Below are the code and all the weights of a small trained network. Each question names an input and a class and asks about switching units off, where a switched-off unit gives its printed mean instead of its output.

import numpy as np


def w(rows, s, z=0):
    codes = np.array(rows[::2]) - 128.0
    scale = np.full(codes.shape[1], s)
    scale[-1] = z or s
    return codes * scale


def f(y):
    return np.maximum(y, 0)


def log_softmax(a):
    a = a - a.max(-1, keepdims=True)
    return a - np.log(np.exp(a).sum(-1, keepdims=True))


def net(x, mask):
    res = np.array(x, float).reshape(1, 6) / 4 @ E
    y = f(res @ A[0][:, :-1].T + A[0][:, -1])
    res = res + np.where(mask, y, B[0][:, -1]) @ B[0][:, :-1]
    return log_softmax(res[-1] @ U[:, :-1].T + U[:, -1])


A, B = {}, {}
E = w([
[125,232,147,211],'x0',
[129,129,127,126],'x1',
[154,217,184,13],'x2',
[127,127,129,129],'x3',
[244,88,173,126],'x4',
[96,62,255,153],'x5',
],0.0063)
A[0] = w([
[105,46,94,82,74],'n0',
[116,82,244,183,73],'n1',
[7,206,125,97,113],'n2',
[133,114,114,188,52],'n3',
[87,186,159,57,37],'n4',
[181,211,169,74,95],'n5',
[187,158,21,125,93],'n6',
[50,143,139,111,154],'n7',
[129,165,164,152,96],'n8',
[53,113,97,145,110],'n9',
[116,150,121,180,159],'n10',
[174,236,156,214,67],'n11',
[101,99,81,155,161],'n12',
[142,89,61,194,1],'n13',
[127,126,111,210,129],'n14',
[109,180,144,193,99],'n15',
[88,114,198,162,33],'n16',
[127,125,160,165,97],'n17',
[160,180,53,139,61],'n18',
[126,154,132,177,67],'n19',
[200,112,101,159,165],'n20',
[78,118,202,101,67],'n21',
[195,138,131,169,167],'n22',
[184,103,175,156,155],'n23',
[147,99,69,84,87],'n24',
[131,105,159,128,92],'n25',
[200,131,137,139,29],'n26',
[187,154,58,148,41],'n27',
[59,116,104,147,101],'n28',
],0.012,0.0046)
B[0] = w([
[162,85,185,34,211],'n0',
[39,152,104,143,254],'n1',
[162,138,190,172,249],'n2',
[130,79,134,168,161],'n3',
[125,37,97,188,202],'n4',
[143,65,77,217,252],'n5',
[51,166,142,127,228],'n6',
[153,148,156,139,204],'n7',
[114,117,113,96,170],'n8',
[157,150,189,154,193],'n9',
[174,131,75,93,189],'n10',
[152,85,179,17,240],'n11',
[164,123,62,136,208],'n12',
[97,33,142,201,185],'n13',
[148,94,64,152,202],'n14',
[133,123,145,52,192],'n15',
[41,133,158,166,183],'n16',
[108,137,121,120,162],'n17',
[48,151,125,131,194],'n18',
[138,103,143,89,154],'n19',
[169,168,156,158,209],'n20',
[79,158,106,125,194],'n21',
[175,153,143,137,205],'n22',
[186,147,172,154,222],'n23',
[102,138,167,97,183],'n24',
[105,129,135,119,157],'n25',
[98,116,252,174,156],'n26',
[42,138,149,146,179],'n27',
[163,140,183,161,183],'n28',
],0.02,0.0055)
U = w([
[103,1,67,179,62],'0',
[160,175,180,176,64],'1',
[3,138,88,112,73],'2',
[107,41,122,7,89],'3',
[122,118,104,142,255],'4',
[115,103,100,136,245],'5',
[168,185,7,110,115],'6',
],0.0091,0.0098)

Each question gives the input, the list of numbers given to net, and the class t.
The units are the neurons (one row each of A and B). Each row of codes is followed by its name. A weight is (code - 128) times the scale printed after its matrix; where a second scale follows, it is the last column's (A, B and U).
mask holds one flag per neuron, in row order. A switched-off neuron (its flag False) gives its mean, the last column of its row in B, instead of its output. The means were averaged over made-up inputs and are rounded, as every weight is.
A unit's drop is (log p(t) with every unit on - log p(t) with that unit switched off) / (log p(t) with every unit on - log p(t) with every unit switched off).
The circuit of an input: a set's keep is (log p(t) with only the set's units on - log p(t) with every unit switched off) / (log p(t) with every unit on - log p(t) with every unit switched off). Starting from the 12 units with the biggest drops (on a tie, the unit counted first), units are removed one at a time, each time the one whose removal leaves the highest keep (on an exact tie, the one counted first), for as long as the keep stays at least 0.8.
units of the circuit, in order: the units of the circuit, biggest drop first
top k neurons: the k neurons with the biggest drops, biggest first
drop when u is switched off: that unit's drop, to one decimal
input [5,-2,3,-6,-2,-6], class 2: units of the circuit, in order : n18
input [-7,-8,7,-2,-8,-7], class 1: top 2 neurons : n2, n7
input [7,4,-6,1,-2,-5], class 3: top 2 neurons : n11, n15
input [-6,7,7,5,0,-3], class 0: units of the circuit, in order : n5, n4
input [-4,1,-5,-6,-7,-6], class 1: top 3 neurons : n9, n28, n2
input [7,-1,-8,-6,-4,-5], class 0: top 4 neurons : n13, n14, n3, n12
input [-2,-3,-2,3,-5,5], class 1: top 3 neurons : n9, n28, n7
input [-6,0,-1,-2,-4,3], class 3: top 2 neurons : n0, n5
input [4,-2,-2,2,-7,-7], class 1: top 3 neurons : n2, n9, n28
input [-6,4,1,3,-3,-7], class 2: top 2 neurons : n6, n11
input [-5,3,-2,2,6,4], class 1: top 3 neurons : n23, n11, n20
input [-6,-6,-4,-4,7,4], class 1: top 2 neurons : n23, n20
input [0,6,-5,4,-7,-8], class 2: top 3 neurons : n6, n18, n27
input [8,3,-2,-1,4,7], class 3: units of the circuit, in order : n11
input [7,0,1,-1,-1,-3], class 3: drop when n11 is switched off : 0.5
input [-2,5,0,5,5,4], class 1: drop when n21 is switched off : 0.0
input [-6,-7,2,-4,7,1], class 1: drop when n26 is switched off : 0.1
